Below are the code and all the weights of a small trained network. Each question names an input and a target symbol and asks about switching units off, where a switched-off unit gives its printed mean instead of its output.

import numpy as np


def w(rows, s, z=0):
    codes = np.array(rows[::2]) - 128.0
    scale = np.full(codes.shape[1], s)
    scale[-1] = z or s
    return codes * scale


def f(y):
    return y / 2 * (1 + np.tanh(0.7978845608 * (y + 0.044715 * y**3)))


def softmax(a):
    e = np.exp(a - a.max(-1, keepdims=True))
    return e / e.sum(-1, keepdims=True)


def log_softmax(a):
    a = a - a.max(-1, keepdims=True)
    return a - np.log(np.exp(a).sum(-1, keepdims=True))


def net(x, mask):
    ids = ['ΘΛΠΦαβγδεζημψ'.index(c) for c in x.split()]
    T = len(ids)
    res = E[ids] + P[:T]
    u = 0
    for l in range(2):
        r = res
        for j in range(2):
            rows = slice(2 * j, 2 * j + 2)
            q, k, v = (r @ M[l][rows].T for M in (Q, K, V))
            z = softmax(np.where(np.tri(T) > 0, q @ k.T / 2**0.5, -1e9)) @ v
            o = O[l][rows]
            res = res + np.where(mask[u + j], z, o[:, -1]) @ o[:, :-1]
        u += 2
        y = f(res @ A[l][:, :-1].T + A[l][:, -1])
        res = res + np.where(mask[u : u + 12], y, B[l][:, -1]) @ B[l][:, :-1]
        u += 12
    return log_softmax(res[-1] @ U[:, :-1].T + U[:, -1])


Q, K, V, O, A, B = {}, {}, {}, {}, {}, {}
E = w([
[103,168,64,140,74,78,133,75,121,53,130,48],'Θ',
[114,152,199,65,131,145,79,173,120,207,132,104],'Λ',
[166,127,93,184,205,172,162,95,117,160,43,20],'Π',
[111,140,119,110,112,236,138,76,119,52,170,151],'Φ',
[133,137,110,139,62,141,109,129,2,139,150,174],'α',
[156,174,109,76,146,100,87,140,66,241,149,197],'β',
[79,100,65,46,134,119,72,61,144,124,93,104],'γ',
[161,184,108,38,133,94,232,134,90,148,154,156],'δ',
[178,164,73,85,115,179,108,23,103,148,175,221],'ε',
[178,133,26,196,127,202,138,120,186,178,32,159],'ζ',
[226,88,193,146,163,161,160,114,140,96,65,132],'η',
[80,172,164,155,161,188,175,168,122,25,178,137],'μ',
[66,168,224,173,94,174,80,187,112,103,140,105],'ψ',
],0.016)
P = w([
[2,82,113,27,71,144,248,77,49,207,82,131],'0',
[69,133,105,26,105,182,222,112,57,180,46,103],'1',
[110,137,110,50,109,184,191,135,73,151,63,100],'2',
[134,148,118,70,125,180,153,143,93,140,74,113],'3',
[153,158,130,91,142,173,129,143,115,124,91,117],'4',
[165,172,142,114,163,166,100,145,131,113,98,131],'5',
[171,180,161,136,177,165,74,136,154,109,114,137],'6',
[175,195,179,155,203,164,55,128,172,110,130,151],'7',
[181,204,188,181,219,159,42,121,192,103,146,155],'8',
[189,205,210,198,243,157,21,109,210,102,161,163],'9',
],0.0068)
Q[0] = w([
[94,109,156,47,62,73,105,136,103,91,254,181],'0.h0',
[185,162,185,114,125,214,142,126,56,101,94,166],'0.h0',
[117,78,166,178,92,74,121,180,113,192,135,151],'0.h1',
[105,92,152,150,74,142,162,175,158,107,159,212],'0.h1',
],0.0094)
K[0] = w([
[113,112,51,39,34,123,211,118,2,198,133,129],'0.h0',
[151,171,223,152,144,217,122,152,116,133,199,199],'0.h0',
[82,118,182,167,78,123,72,209,22,201,124,141],'0.h1',
[34,114,136,172,106,237,161,163,21,67,137,119],'0.h1',
],0.0068)
V[0] = w([
[119,55,161,24,220,142,82,120,146,175,80,183],'0.h0',
[77,95,3,129,125,102,3,40,189,96,87,56],'0.h0',
[109,155,178,118,69,207,75,245,60,130,154,119],'0.h1',
[94,141,183,140,111,194,146,112,246,93,117,42],'0.h1',
],0.006)
O[0] = w([
[157,142,103,222,64,93,132,156,105,93,229,88,177],'0.h0',
[205,203,254,133,120,214,174,96,80,123,99,232,3],'0.h0',
[228,176,144,142,151,68,90,75,172,79,131,218,139],'0.h1',
[118,88,101,146,153,68,140,171,25,170,139,220,160],'0.h1',
],0.0066,0.0039)
A[0] = w([
[162,140,169,163,188,100,169,184,2,182,108,152,2],'0.n0',
[65,69,143,139,126,187,142,107,122,120,145,111,91],'0.n1',
[163,126,188,106,104,165,145,72,84,102,122,181,112],'0.n2',
[29,110,170,81,97,124,93,112,180,145,102,105,140],'0.n3',
[139,117,88,88,133,58,132,101,44,195,161,209,84],'0.n4',
[191,79,174,169,117,76,162,147,109,83,153,81,139],'0.n5',
[151,208,136,112,134,108,108,100,148,105,167,149,149],'0.n6',
[108,56,124,117,207,65,122,157,157,122,97,93,28],'0.n7',
[90,173,130,213,47,114,165,148,76,91,180,104,127],'0.n8',
[148,86,75,183,107,153,147,104,184,95,151,146,80],'0.n9',
[86,101,78,151,183,93,166,177,181,160,122,121,75],'0.n10',
[111,106,107,132,133,36,113,177,189,121,193,80,64],'0.n11',
],0.0099,0.0077)
B[0] = w([
[37,169,139,146,216,38,206,52,70,192,129,203,121],'0.n0',
[105,139,99,116,199,149,141,79,222,89,133,105,169],'0.n1',
[129,123,58,182,124,26,48,171,135,103,148,132,205],'0.n2',
[81,102,115,82,133,215,175,213,91,202,97,88,194],'0.n3',
[90,103,100,34,150,255,178,142,156,186,84,33,185],'0.n4',
[27,93,61,146,165,116,136,199,152,189,123,88,197],'0.n5',
[149,99,181,138,117,57,89,120,120,119,187,203,253],'0.n6',
[122,80,106,122,80,111,88,170,173,162,77,251,166],'0.n7',
[47,98,111,31,171,246,171,145,126,187,33,81,170],'0.n8',
[62,130,71,160,188,74,91,82,125,193,100,151,160],'0.n9',
[129,113,160,121,104,42,114,176,155,104,148,171,180],'0.n10',
[206,159,195,155,152,153,104,93,89,94,119,216,168],'0.n11',
],0.0078,0.0032)
Q[1] = w([
[127,236,178,63,65,142,171,13,17,92,156,155],'1.h0',
[83,131,138,41,98,84,144,177,166,124,146,164],'1.h0',
[77,90,205,126,123,132,126,255,120,42,130,112],'1.h1',
[66,103,37,156,167,170,152,98,136,13,151,189],'1.h1',
],0.0094)
K[1] = w([
[170,91,83,2,68,92,138,39,113,136,81,135],'1.h0',
[72,143,153,60,114,112,198,189,87,154,145,91],'1.h0',
[57,107,247,161,117,113,150,203,96,50,94,105],'1.h1',
[82,89,88,161,150,161,136,59,186,8,121,127],'1.h1',
],0.0095)
V[1] = w([
[190,117,76,125,199,123,255,96,214,99,91,160],'1.h0',
[183,102,118,166,100,109,68,108,136,237,16,136],'1.h0',
[112,83,44,136,72,223,94,84,154,131,124,171],'1.h1',
[147,161,148,174,173,120,43,117,158,123,201,198],'1.h1',
],0.0061)
O[1] = w([
[130,179,125,185,82,197,104,201,68,197,171,114,128],'1.h0',
[79,168,97,130,152,143,215,159,203,93,198,146,136],'1.h0',
[150,126,254,98,170,92,137,234,140,151,113,117,254],'1.h1',
[125,127,79,71,77,147,191,164,72,151,62,74,39],'1.h1',
],0.0076,0.0041)
A[1] = w([
[159,111,129,181,123,36,62,125,123,83,169,154,66],'1.n0',
[213,168,130,235,52,92,60,96,127,69,148,232,2],'1.n1',
[113,179,161,133,130,189,148,145,102,134,197,139,134],'1.n2',
[123,161,183,119,117,179,80,114,37,162,130,132,70],'1.n3',
[233,141,199,254,158,5,103,110,145,86,201,222,23],'1.n4',
[118,122,53,87,138,131,251,114,107,108,152,147,134],'1.n5',
[127,147,86,141,147,176,195,111,115,115,156,47,16],'1.n6',
[51,152,98,117,119,49,105,161,114,132,138,173,161],'1.n7',
[118,157,173,206,134,135,137,55,131,78,118,117,109],'1.n8',
[122,141,163,87,127,94,221,141,123,81,148,89,145],'1.n9',
[116,176,62,201,83,120,104,101,115,100,100,69,152],'1.n10',
[208,177,188,226,108,32,38,104,122,58,212,219,160],'1.n11',
],0.0087,0.0073)
B[1] = w([
[137,85,130,177,96,169,180,103,131,153,82,159,167],'1.n0',
[61,117,92,65,44,204,223,115,67,198,64,43,145],'1.n1',
[136,109,124,107,97,76,65,41,145,68,26,175,207],'1.n2',
[96,137,145,111,133,75,190,187,167,37,124,132,183],'1.n3',
[35,152,83,2,66,147,130,120,68,159,128,60,192],'1.n4',
[71,131,168,119,72,118,100,120,111,171,103,99,147],'1.n5',
[162,144,129,164,10,127,170,50,200,91,135,135,125],'1.n6',
[198,120,140,111,94,197,125,79,131,81,170,40,228],'1.n7',
[165,112,102,104,194,100,110,63,110,153,190,140,137],'1.n8',
[122,170,98,143,163,193,4,196,195,183,115,139,145],'1.n9',
[131,73,134,127,45,87,96,165,81,112,195,133,132],'1.n10',
[222,74,131,231,148,111,159,137,162,104,146,188,254],'1.n11',
],0.0074,0.004)
U = w([
[109,117,134,140,117,127,120,128,124,130,120,130,79],'Θ',
[106,112,131,136,113,136,131,117,131,136,125,125,79],'Λ',
[64,130,131,167,118,87,124,80,93,156,130,142,120],'Π',
[116,123,161,152,165,88,177,146,75,153,99,119,95],'Φ',
[40,182,147,10,117,185,43,126,52,113,154,103,249],'α',
[181,86,125,125,73,198,234,98,97,104,106,78,121],'β',
[152,130,142,160,199,163,151,80,114,154,120,90,77],'γ',
[255,114,195,180,153,95,91,102,147,43,217,193,141],'δ',
[189,128,164,143,143,210,150,125,147,134,83,41,53],'ε',
[88,174,140,167,97,178,181,142,188,173,69,221,111],'ζ',
[65,107,81,197,133,85,175,204,151,161,209,54,139],'η',
[121,69,131,185,104,142,13,133,78,207,69,119,72],'μ',
[110,74,58,82,135,33,187,105,205,77,42,122,78],'ψ',
],0.0062,0.011)

Each question gives the input, a string of symbols that net reads in full, and the target symbol t.
The units are the heads (2 rows each of Q, K, V and O) and the neurons (one row each of A and B). Each row of codes is followed by its name. A weight is (code - 128) times the scale printed after its matrix; where a second scale follows, it is the last column's (O, A, B and U).
mask holds one flag per unit, layer by layer, with each layer's heads first. A switched-off unit (its flag False) gives its mean, the last column of its rows in O or B, instead of its output. The means were averaged over made-up inputs and are rounded, as every weight is.
A unit's drop is (log p(t) with every unit on - log p(t) with that unit switched off) / (log p(t) with every unit on - log p(t) with every unit switched off).
The circuit of an input: a set's keep is (log p(t) with only the set's units on - log p(t) with every unit switched off) / (log p(t) with every unit on - log p(t) with every unit switched off). Starting from the 12 units with the biggest drops (on a tie, the unit counted first), units are removed one at a time, each time the one whose removal leaves the highest keep (on an exact tie, the one counted first), for as long as the keep stays at least 0.8.
circuit, biggest first: the units of the circuit, biggest drop first
most important unit: the unit with the biggest drop
top k neurons: the k neurons with the biggest drops, biggest first
k most important neurons of layer l: the k neurons of layer l with the biggest drops, biggest first
heads that matter: for each layer, one digit per head in row order, 1 if its drop is at least 0.15 and else 0, layers parted by /
input Φ μ ζ Θ η δ, target α: heads that matter	00 / 00
input Θ Π η Θ μ ζ, target μ: heads that matter	10 / 10
input ε Π ψ ψ δ ψ α Π, target ψ: circuit, biggest first	1.h0, 0.n7
input ζ ψ δ γ ζ γ, target δ: top 2 neurons	1.n11, 0.n3
input γ μ δ γ Λ μ, target δ: circuit, biggest first	0.h1, 1.n11
input ζ μ Π η δ ψ α η μ η, target μ: circuit, biggest first	1.h0, 0.n5
input Π α γ ψ α Φ ψ η Θ ψ, target β: top 2 neurons	1.n1, 0.n6
input β ζ ψ η Φ ζ, target η: most important unit	0.n8
input Π γ Π η Π Θ ε β Θ, target δ: top 2 neurons	0.n8, 1.n11
input Λ Π α ζ ε μ α η, target μ: top 2 neurons	0.n7, 0.n5
input ψ Π Π η γ η γ μ η ψ, target δ: 2 most important neurons of layer 1	1.n11, 1.n4
input Θ ψ ψ Θ η Λ Φ Π, target Φ: 2 most important neurons of layer 1	1.n3, 1.n7
input η β Φ ε Φ α Φ η ζ, target η: circuit, biggest first	1.h0, 0.h0
input α γ γ α η α ψ β η α, target β: most important unit	0.h1
input μ Π μ, target δ: heads that matter	11 / 11
input Θ μ μ γ ε γ η α α γ, target β: heads that matter	10 / 00
input ζ Φ ζ Π Π, target ζ: circuit, biggest first	1.h0, 0.h0, 1.n6, 0.n0
input η Φ Φ ε Θ ε, target δ: top 3 neurons	0.n4, 1.n11, 0.n6
input Φ ζ η β ψ ζ, target ψ: heads that matter	10 / 10
input ψ δ η β Θ Φ Φ β Φ, target β: heads that matter	11 / 00
input μ ψ μ Λ δ η ε μ, target β: top 2 neurons	1.n4, 0.n6
input γ δ γ Π γ Π γ δ μ Θ, target α: heads that matter	01 / 00
input Λ ψ β δ ζ Φ Φ μ, target α: heads that matter	00 / 01
input Φ Π Λ Φ β ψ γ Λ, target δ: top 4 neurons	1.n11, 0.n3, 0.n2, 0.n10
input Π Π δ Φ α Π Π δ α, target δ: top 2 neurons	1.n11, 0.n8
input α Φ Φ Φ ψ Π ψ γ η, target ψ: heads that matter	10 / 10
input ζ δ δ η ψ Π μ, target α: most important neuron of layer 0	0.n8
input Φ γ μ Φ ψ ψ ζ Φ Φ, target β: heads that matter	01 / 00
input Π μ Π μ ζ η ζ Π Θ η, target η: heads that matter	00 / 00
